Below is a small trained network, with its code and all its weights. Each question gives an input and a target symbol and asks what happens when units are switched off, that is, made to give their printed mean instead of their output.

import numpy as np


def w(rows, s, z=0):
    codes = np.array(rows[::2]) - 128.0
    scale = np.full(codes.shape[1], s)
    scale[-1] = z or s
    return codes * scale


def norm(h):
    return h / np.sqrt((h * h).mean(-1, keepdims=True) + 1e-5)


def softmax(a):
    e = np.exp(a - a.max(-1, keepdims=True))
    return e / e.sum(-1, keepdims=True)


def log_softmax(a):
    a = a - a.max(-1, keepdims=True)
    return a - np.log(np.exp(a).sum(-1, keepdims=True))


def net(x, mask):
    ids = ['ΔΞΣΦΩαβγεζημπψ'.index(c) for c in x.split()]
    T = len(ids)
    res = E[ids] + P[:T]
    u = 0
    for l in range(2):
        r = norm(res)
        for j in range(3):
            rows = slice(3 * j, 3 * j + 3)
            q, k, v = (r @ M[l][rows].T for M in (Q, K, V))
            z = softmax(np.where(np.tri(T) > 0, q @ k.T / 3**0.5, -1e9)) @ v
            o = O[l][rows]
            res = res + np.where(mask[u + j], z, o[:, -1]) @ o[:, :-1]
        u += 3
    return log_softmax(norm(res)[-1] @ U[:, :-1].T + U[:, -1])


Q, K, V, O = {}, {}, {}, {}
E = w([
[196,158,118,97,128,115,29,207,103],'Δ',
[108,132,99,42,46,235,94,147,165],'Ξ',
[210,200,52,109,175,97,22,187,119],'Σ',
[103,26,215,200,87,116,76,139,86],'Φ',
[75,177,26,104,100,117,92,95,31],'Ω',
[118,139,98,234,169,50,112,102,118],'α',
[134,134,151,128,84,71,112,103,172],'β',
[46,84,126,61,152,44,82,203,143],'γ',
[139,147,161,134,92,84,126,112,169],'ε',
[83,89,128,33,70,203,85,79,167],'ζ',
[216,32,109,54,75,86,175,132,89],'η',
[139,148,158,134,99,68,118,88,180],'μ',
[172,76,45,174,235,139,53,34,174],'π',
[4,176,4,126,67,97,75,54,82],'ψ',
],0.025)
P = w([
[112,147,187,50,237,222,194,134,6],'0',
[157,124,75,136,155,112,101,103,232],'1',
[155,148,85,148,158,116,84,101,247],'2',
[169,147,101,140,161,129,88,101,227],'3',
[170,161,101,153,153,155,92,117,237],'4',
[181,170,95,141,163,165,99,129,228],'5',
[171,185,106,155,156,172,91,134,255],'6',
],0.0066)
Q[0] = w([
[150,64,252,84,93,161,96,171,186],'0.h0',
[159,119,130,176,237,121,79,194,88],'0.h0',
[141,10,78,63,196,196,132,183,32],'0.h0',
[63,212,171,146,69,76,49,87,179],'0.h1',
[76,108,146,92,115,206,127,119,104],'0.h1',
[145,162,181,127,17,68,170,57,166],'0.h1',
[100,107,57,148,142,208,88,68,105],'0.h2',
[66,132,48,110,199,97,115,153,70],'0.h2',
[151,37,67,75,115,213,151,130,122],'0.h2',
],0.012)
K[0] = w([
[135,69,221,99,128,111,145,178,93],'0.h0',
[148,141,80,185,148,101,25,178,190],'0.h0',
[152,55,74,128,30,96,79,151,163],'0.h0',
[48,166,208,132,144,103,119,108,125],'0.h1',
[157,160,136,97,91,174,108,140,123],'0.h1',
[85,140,192,92,124,139,246,63,108],'0.h1',
[114,122,52,174,125,221,73,79,98],'0.h2',
[110,133,65,108,166,128,74,167,135],'0.h2',
[155,62,89,98,94,199,134,98,119],'0.h2',
],0.014)
V[0] = w([
[108,238,74,159,41,124,64,143,142],'0.h0',
[167,99,76,121,223,123,77,5,165],'0.h0',
[202,63,144,84,142,185,66,147,171],'0.h0',
[131,153,91,152,255,164,123,110,169],'0.h1',
[80,92,130,30,175,158,119,105,155],'0.h1',
[179,101,86,132,126,102,89,54,92],'0.h1',
[240,99,170,132,94,145,220,158,75],'0.h2',
[166,90,73,135,53,168,75,44,147],'0.h2',
[181,128,138,231,159,46,173,137,118],'0.h2',
],0.0084)
O[0] = w([
[116,169,142,127,223,166,139,112,107,27],'0.h0',
[199,63,82,88,120,126,161,82,105,199],'0.h0',
[198,124,78,174,111,117,124,136,107,124],'0.h0',
[163,120,172,139,154,169,118,152,183,2],'0.h1',
[156,103,99,79,147,164,91,107,143,120],'0.h1',
[158,155,115,160,185,175,147,113,94,203],'0.h1',
[175,148,159,115,94,122,177,86,116,114],'0.h2',
[161,136,101,151,81,213,152,149,144,214],'0.h2',
[152,123,133,159,250,114,166,105,97,195],'0.h2',
],0.013,0.0032)
Q[1] = w([
[91,242,22,101,89,126,112,87,221],'1.h0',
[171,185,49,98,67,94,93,208,72],'1.h0',
[109,170,124,95,219,147,75,102,44],'1.h0',
[139,29,52,66,124,148,250,94,103],'1.h1',
[217,68,170,172,163,37,119,99,115],'1.h1',
[74,60,167,182,87,96,132,206,154],'1.h1',
[133,56,75,69,180,147,81,125,57],'1.h2',
[157,120,102,184,135,161,125,213,54],'1.h2',
[130,19,107,169,114,128,218,112,140],'1.h2',
],0.012)
K[1] = w([
[79,254,86,18,101,101,69,113,174],'1.h0',
[177,132,8,88,75,142,92,203,84],'1.h0',
[156,177,106,186,211,200,79,193,147],'1.h0',
[198,75,6,198,208,165,196,71,160],'1.h1',
[218,135,245,166,127,99,196,95,159],'1.h1',
[102,95,150,198,113,97,133,213,169],'1.h1',
[141,123,79,163,200,143,121,120,245],'1.h2',
[193,113,113,181,111,189,97,181,146],'1.h2',
[212,4,127,185,81,84,231,16,124],'1.h2',
],0.011)
V[1] = w([
[138,154,7,91,140,111,137,140,191],'1.h0',
[100,107,181,87,80,106,90,115,75],'1.h0',
[125,65,198,123,159,160,172,172,116],'1.h0',
[128,148,168,119,113,182,172,183,150],'1.h1',
[160,193,80,215,97,124,131,91,137],'1.h1',
[191,101,192,115,145,111,114,107,73],'1.h1',
[196,173,190,105,157,132,82,117,104],'1.h2',
[106,39,106,76,132,139,146,65,93],'1.h2',
[140,70,166,180,106,150,170,97,226],'1.h2',
],0.011)
O[1] = w([
[113,197,255,79,156,179,231,187,23,149],'1.h0',
[187,129,91,166,189,198,87,18,148,190],'1.h0',
[152,74,140,188,92,54,115,117,230,55],'1.h0',
[219,169,188,196,116,40,118,97,192,19],'1.h1',
[73,3,86,165,227,55,51,71,140,130],'1.h1',
[94,145,57,147,163,128,179,253,169,171],'1.h1',
[161,201,24,114,154,162,155,194,221,162],'1.h2',
[72,51,121,204,65,194,102,137,122,253],'1.h2',
[124,195,228,200,148,150,213,41,184,81],'1.h2',
],0.0073,0.0048)
U = w([
[197,186,75,93,163,104,70,193,115,56],'Δ',
[150,159,158,84,73,196,72,132,168,129],'Ξ',
[208,106,119,63,212,183,69,57,158,2],'Σ',
[120,105,109,190,122,103,42,141,119,97],'Φ',
[75,193,128,158,90,105,152,164,89,73],'Ω',
[161,207,177,151,146,151,110,91,92,149],'α',
[88,107,140,115,213,65,169,127,67,108],'β',
[103,66,164,29,132,59,95,194,112,97],'γ',
[74,123,79,80,140,160,186,129,183,20],'ε',
[141,114,206,87,125,109,159,157,194,181],'ζ',
[173,110,144,61,106,71,195,93,60,185],'η',
[119,195,114,58,129,45,113,63,138,127],'μ',
[143,102,220,53,184,145,120,79,122,202],'π',
[73,169,83,108,144,156,81,63,8,20],'ψ',
],0.011,0.0045)

Each question gives the input, a string of symbols that net reads in full, and the target symbol t.
The units are the heads (3 rows each of Q, K, V and O). Each row of codes is followed by its name. A weight is (code - 128) times the scale printed after its matrix; where a second scale follows, it is the last column's (O and U).
mask holds one flag per head, layer by layer. A switched-off head (its flag False) gives its mean, the last column of its rows in O, instead of its output. The means were averaged over made-up inputs and are rounded, as every weight is.
A unit's drop is (log p(t) with every unit on - log p(t) with that unit switched off) / (log p(t) with every unit on - log p(t) with every unit switched off).
The circuit of an input: a set's keep is (log p(t) with only the set's units on - log p(t) with every unit switched off) / (log p(t) with every unit on - log p(t) with every unit switched off). Starting from all 6 units, units are removed one at a time, each time the one whose removal leaves the highest keep (on an exact tie, the one counted first), for as long as the keep stays at least 0.8.
units of the circuit, in order: the units of the circuit, biggest drop first
most important unit: the unit with the biggest drop
heads that matter: for each layer, one digit per head in row order, 1 if its drop is at least 0.15 and else 0, layers parted by /
drop of u: that unit's drop, to one decimal
input γ ζ ε ε ψ ε μ, target Ξ: units of the circuit, in order => [0.h0, 1.h1, 0.h1]
input Σ Φ Δ ε γ ε, target β: units of the circuit, in order => [1.h1, 1.h0]
input Σ α η ε μ, target β: units of the circuit, in order => [1.h0, 1.h1]
input α γ μ, target ζ: most important unit => 0.h1
input Ω ε Ω η μ, target γ: heads that matter => 100 / 101
input η μ ε ε β μ, target Φ: heads that matter => 100 / 000
input Ω ψ ε β η ε ε, target γ: heads that matter => 100 / 101
input Ξ β ε Φ Σ α ε, target α: units of the circuit, in order => [0.h2, 0.h0, 1.h1]
input Ξ μ ε, target α: units of the circuit, in order => [0.h0, 0.h2, 1.h1]
input Δ Ξ ε μ ε, target Δ: heads that matter => 000 / 001
input ε ε μ β, target μ: units of the circuit, in order => [0.h0, 1.h0, 0.h1, 1.h2]
input α α η ε ε ε β, target ζ: units of the circuit, in order => [0.h1, 1.h0]
input Ξ ε η η ε μ μ, target α: heads that matter => 101 / 000
input ε Δ β α ψ η μ, target μ: heads that matter => 111 / 100
input Φ ε ε ε ε, target Ω: most important unit => 0.h0
input Ω α Ξ η ε ε, target γ: heads that matter => 101 / 101
input μ α ψ η ε ε, target ε: heads that matter => 101 / 011
input π α η ε, target η: heads that matter => 100 / 000
input Φ β μ, target Ω: units of the circuit, in order => [1.h0, 0.h0]
input γ ε ε, target Ξ: most important unit => 0.h0
input η ε α ε, target Φ: heads that matter => 000 / 000
input π β η μ, target η: drop of 0.h0 => 1.3
input β ε η ε ε ε, target ψ: drop of 0.h1 => 0.8
input ψ π μ Δ η μ, target π: drop of 0.h2 => 0.1
input ψ ψ ε ε ε ε, target π: drop of 0.h0 => 0.3
